Below is a small trained network, with its code and all its weights. Each question gives an input and a class and asks what happens when units are switched off, that is, made to give their printed mean instead of their output.

import numpy as np


def w(rows, s, z=0):
    codes = np.array(rows[::2]) - 128.0
    scale = np.full(codes.shape[1], s)
    scale[-1] = z or s
    return codes * scale


def norm(h):
    return h / np.sqrt((h * h).mean(-1, keepdims=True) + 1e-5)


def f(y):
    return y / 2 * (1 + np.tanh(0.7978845608 * (y + 0.044715 * y**3)))


def log_softmax(a):
    a = a - a.max(-1, keepdims=True)
    return a - np.log(np.exp(a).sum(-1, keepdims=True))


def net(x, mask):
    res = np.array(x, float).reshape(1, 2) / 4 @ E
    u = 0
    for l in range(2):
        y = f(norm(res) @ A[l][:, :-1].T + A[l][:, -1])
        res = res + np.where(mask[u : u + 6], y, B[l][:, -1]) @ B[l][:, :-1]
        u += 6
    return log_softmax(norm(res)[-1] @ U[:, :-1].T + U[:, -1])


A, B = {}, {}
E = w([
[57,137,139,211,114,3,237,197],'x0',
[99,109,140,246,91,222,205,16],'x1',
],0.0065)
A[0] = w([
[126,132,129,126,127,127,116,141,3],'0.n0',
[130,140,157,130,135,137,116,148,7],'0.n1',
[24,145,112,157,157,217,108,228,94],'0.n2',
[154,73,200,106,142,160,188,173,133],'0.n3',
[112,150,1,59,128,104,166,51,97],'0.n4',
[101,141,156,151,112,152,124,167,153],'0.n5',
],0.0089,0.0067)
B[0] = w([
[142,95,220,139,150,166,158,195,5],'0.n0',
[165,102,253,128,135,152,144,206,4],'0.n1',
[144,110,124,122,132,123,138,116,76],'0.n2',
[135,121,125,124,127,125,130,124,154],'0.n3',
[127,132,149,120,114,123,139,123,93],'0.n4',
[142,116,128,118,130,122,130,120,242],'0.n5',
],0.027,0.0013)
A[1] = w([
[205,96,219,71,131,249,78,129,41],'1.n0',
[119,167,157,137,125,157,119,151,91],'1.n1',
[115,133,159,151,101,143,112,155,5],'1.n2',
[142,100,219,208,126,219,199,114,110],'1.n3',
[154,118,192,66,157,97,92,251,75],'1.n4',
[118,104,208,202,126,44,229,222,74],'1.n5',
],0.021,0.0027)
B[1] = w([
[150,117,138,73,192,134,160,133,220],'1.n0',
[160,157,130,89,105,220,4,75,114],'1.n1',
[127,128,148,200,197,250,168,89,116],'1.n2',
[119,126,146,187,59,115,89,159,205],'1.n3',
[116,115,152,217,52,147,112,124,211],'1.n4',
[159,122,130,57,190,161,133,114,254],'1.n5',
],0.026,0.0092)
U = w([
[209,72,155,24,238,189,137,111,200],'0',
[135,85,171,251,18,145,71,145,206],'1',
[71,168,13,126,145,41,146,82,200],'2',
[100,191,162,174,187,129,150,169,3],'3',
[33,165,198,149,180,121,164,178,13],'4',
[83,181,170,165,181,128,164,186,3],'5',
],0.012,0.0048)

Each question gives the input, the list of numbers given to net, and the class t.
The units are the neurons (one row each of A and B). Each row of codes is followed by its name. A weight is (code - 128) times the scale printed after its matrix; where a second scale follows, it is the last column's (A, B and U).
mask holds one flag per neuron, layer by layer. A switched-off neuron (its flag False) gives its mean, the last column of its row in B, instead of its output. The means were averaged over made-up inputs and are rounded, as every weight is.
A unit's drop is (log p(t) with every unit on - log p(t) with that unit switched off) / (log p(t) with every unit on - log p(t) with every unit switched off).
The circuit of an input: a set's keep is (log p(t) with only the set's units on - log p(t) with every unit switched off) / (log p(t) with every unit on - log p(t) with every unit switched off). Starting from all 12 units, units are removed one at a time, each time the one whose removal leaves the highest keep (on an exact tie, the one counted first), for as long as the keep stays at least 0.8.
units of the circuit, in order: the units of the circuit, biggest drop first
most important unit: the unit with the biggest drop
k most important neurons: the k neurons with the biggest drops, biggest first
top k neurons in layer l: the k neurons of layer l with the biggest drops, biggest first
drop of u: that unit's drop, to one decimal
input [-6,-8], class 1: most important unit	1.n4
input [3,1], class 2: top 2 neurons in layer 1	1.n5, 1.n4
input [3,2], class 2: units of the circuit, in order	1.n4, 1.n0
input [8,-8], class 0: top 2 neurons in layer 1	1.n5, 1.n3
input [1,0], class 2: 2 most important neurons	1.n5, 1.n4
input [1,-2], class 2: 3 most important neurons	1.n5, 1.n4, 1.n0
input [-3,-2], class 2: 3 most important neurons	1.n5, 1.n4, 1.n0
input [1,-1], class 2: 2 most important neurons	1.n5, 1.n4
input [-1,-1], class 2: 4 most important neurons	1.n5, 1.n4, 1.n3, 1.n0
input [-3,-3], class 2: top 3 neurons in layer 1	1.n5, 1.n4, 1.n0
input [-7,8], class 1: 2 most important neurons	1.n3, 1.n5
input [2,-3], class 2: 3 most important neurons	1.n5, 1.n4, 1.n3
input [-5,-6], class 1: 2 most important neurons	1.n4, 1.n5
input [7,-4], class 0: most important unit	1.n5
input [7,0], class 0: drop of 1.n5	0.3
input [-4,7], class 1: drop of 0.n4	0.0
input [0,3], class 2: drop of 1.n5	0.6
input [8,7], class 0: drop of 1.n5	2.4
